Below are the code and all the weights of a small trained network. Each question names an input and a class and asks about switching units off, where a switched-off unit gives its printed mean instead of its output.

import numpy as np


def w(rows, s, z=0):
    codes = np.array(rows[::2]) - 128.0
    scale = np.full(codes.shape[1], s)
    scale[-1] = z or s
    return codes * scale


def norm(h):
    return h / np.sqrt((h * h).mean(-1, keepdims=True) + 1e-5)


def f(y):
    return np.maximum(y, 0)


def log_softmax(a):
    a = a - a.max(-1, keepdims=True)
    return a - np.log(np.exp(a).sum(-1, keepdims=True))


def net(x, mask):
    res = np.array(x, float).reshape(1, 3) / 4 @ E
    u = 0
    for l in range(4):
        y = f(norm(res) @ A[l][:, :-1].T + A[l][:, -1])
        res = res + np.where(mask[u : u + 9], y, B[l][:, -1]) @ B[l][:, :-1]
        u += 9
    return log_softmax(norm(res)[-1] @ U[:, :-1].T + U[:, -1])


A, B = {}, {}
E = w([
[64,221,212,167,215,41],'x0',
[153,154,43,34,197,85],'x1',
[37,60,7,254,160,156],'x2',
],0.0049)
A[0] = w([
[125,125,163,198,156,67,89],'L0N1',
[83,184,97,99,242,39,113],'L0N2',
[119,168,63,191,107,129,3],'L0N3',
[78,164,148,117,211,98,28],'L0N4',
[2,158,17,108,181,163,45],'L0N5',
[147,102,45,6,250,52,54],'L0N6',
[89,85,63,152,60,87,81],'L0N7',
[93,118,75,165,158,133,9],'L0N8',
[108,75,133,234,111,101,87],'L0N9',
],0.0046,0.0037)
B[0] = w([
[204,153,106,206,131,179,179],'L0N1',
[253,170,28,204,61,133,245],'L0N2',
[127,89,136,116,153,118,136],'L0N3',
[197,200,132,150,93,101,164],'L0N4',
[95,78,114,77,233,96,199],'L0N5',
[9,191,31,81,37,82,251],'L0N6',
[176,84,141,85,191,142,177],'L0N7',
[114,63,103,123,148,97,146],'L0N8',
[129,82,194,89,195,77,204],'L0N9',
],0.0048,0.003)
A[1] = w([
[162,56,75,89,82,172,105],'L1N1',
[46,138,174,161,47,172,3],'L1N2',
[110,111,194,172,130,194,52],'L1N3',
[142,83,255,152,72,141,65],'L1N4',
[112,136,113,196,196,92,116],'L1N5',
[104,96,181,200,134,189,89],'L1N6',
[128,164,174,213,142,69,107],'L1N7',
[160,66,132,104,107,197,104],'L1N8',
[111,150,164,126,148,50,156],'L1N9',
],0.0089,0.0053)
B[1] = w([
[130,212,121,229,108,179,254],'L1N1',
[89,153,57,50,76,20,158],'L1N2',
[107,139,53,89,88,19,183],'L1N3',
[118,154,92,63,96,38,245],'L1N4',
[147,77,204,117,117,168,212],'L1N5',
[76,125,58,52,99,3,211],'L1N6',
[148,208,130,157,53,214,226],'L1N7',
[129,184,168,212,106,149,213],'L1N8',
[141,105,124,198,80,190,208],'L1N9',
],0.0064,0.005)
A[2] = w([
[127,126,189,30,135,166,84],'L2N1',
[229,35,78,76,68,184,155],'L2N2',
[169,129,44,112,158,120,37],'L2N3',
[58,145,34,52,111,79,46],'L2N4',
[112,108,73,137,86,116,111],'L2N5',
[68,53,73,206,158,120,250],'L2N6',
[190,124,254,53,92,110,130],'L2N7',
[197,102,219,59,155,76,88],'L2N8',
[177,241,162,78,72,121,171],'L2N9',
],0.0063,0.0024)
B[2] = w([
[108,95,148,190,153,141,140],'L2N1',
[138,173,200,225,109,72,159],'L2N2',
[158,142,145,94,53,88,152],'L2N3',
[202,158,131,47,100,45,192],'L2N4',
[132,145,170,89,159,114,170],'L2N5',
[178,91,253,56,130,129,191],'L2N6',
[35,10,117,200,165,115,172],'L2N7',
[183,77,71,180,133,143,145],'L2N8',
[89,19,138,127,209,172,254],'L2N9',
],0.0052,0.0079)
A[3] = w([
[67,17,164,150,113,105,205],'L3N1',
[169,117,99,137,112,125,233],'L3N2',
[110,38,187,75,178,163,54],'L3N3',
[96,2,147,128,198,136,48],'L3N4',
[125,139,206,148,105,120,114],'L3N5',
[124,170,56,55,161,119,5],'L3N6',
[85,199,153,132,203,145,26],'L3N7',
[108,180,110,78,92,64,53],'L3N8',
[106,232,149,210,132,159,57],'L3N9',
],0.0081,0.0028)
B[3] = w([
[157,159,79,47,245,115,255],'L3N1',
[46,141,239,152,136,100,206],'L3N2',
[104,89,126,134,185,160,201],'L3N3',
[113,16,214,111,255,208,219],'L3N4',
[136,163,29,88,119,118,184],'L3N5',
[62,124,91,105,86,57,182],'L3N6',
[108,160,143,219,62,163,135],'L3N7',
[104,110,64,56,88,70,230],'L3N8',
[201,120,154,161,49,218,213],'L3N9',
],0.0063,0.0056)
U = w([
[109,150,92,66,84,34,231],'0',
[167,169,151,208,72,226,147],'1',
[131,67,158,110,253,170,1],'2',
],0.015,0.0009)

Each question gives the input, the list of numbers given to net, and the class t.
The units are the neurons (one row each of A and B). Each row of codes is followed by its name. A weight is (code - 128) times the scale printed after its matrix; where a second scale follows, it is the last column's (A, B and U).
mask holds one flag per neuron, layer by layer. A switched-off neuron (its flag False) gives its mean, the last column of its row in B, instead of its output. The means were averaged over made-up inputs and are rounded, as every weight is.
A unit's drop is (log p(t) with every unit on - log p(t) with that unit switched off) / (log p(t) with every unit on - log p(t) with every unit switched off).
The circuit of an input: a set's keep is (log p(t) with only the set's units on - log p(t) with every unit switched off) / (log p(t) with every unit on - log p(t) with every unit switched off). Starting from the 12 units with the biggest drops (on a tie, the unit counted first), units are removed one at a time, each time the one whose removal leaves the highest keep (on an exact tie, the one counted first), for as long as the keep stays at least 0.8.
units of the circuit, in order: the units of the circuit, biggest drop first
top k neurons: the k neurons with the biggest drops, biggest first
k most important neurons of layer l: the k neurons of layer l with the biggest drops, biggest first
drop of u: that unit's drop, to one decimal
input [2,-8,7], class 0: units of the circuit, in order : (L1N6)
input [-3,-1,3], class 1: top 3 neurons : (L1N1, L1N8, L2N9)
input [-5,0,-6], class 2: units of the circuit, in order : (L2N9, L2N7)
input [-4,3,-5], class 2: top 3 neurons : (L2N9, L0N2, L1N7)
input [-7,6,-2], class 1: 3 most important neurons of layer 1 : (L1N1, L1N6, L1N4)
input [-7,-7,-1], class 0: units of the circuit, in order : (L1N4, L1N2)
input [-2,-7,-8], class 2: units of the circuit, in order : (L2N7, L2N9)
input [-8,-8,5], class 0: top 4 neurons : (L1N6, L0N2, L1N7, L1N3)
input [6,-4,6], class 1: top 3 neurons : (L1N7, L2N9, L2N7)
input [5,4,4], class 1: top 3 neurons : (L1N6, L1N4, L0N2)
input [-7,6,7], class 1: top 2 neurons : (L1N1, L2N9)
input [7,-8,7], class 0: top 3 neurons : (L1N6, L2N9, L1N1)
input [5,-5,2], class 0: top 4 neurons : (L1N6, L1N3, L1N1, L1N8)
input [6,-5,3], class 1: units of the circuit, in order : (L1N7)
input [5,3,-7], class 2: top 2 neurons : (L2N9, L1N1)
input [1,-8,7], class 0: top 2 neurons : (L1N6, L2N9)
input [2,-7,7], class 0: top 3 neurons : (L1N6, L2N9, L1N3)
input [-5,1,-7], class 2: drop of L2N9 : 0.7
input [-3,3,-8], class 2: drop of L2N3 : 0.0
input [-7,-1,-5], class 1: units of the circuit, in order : (L1N1)
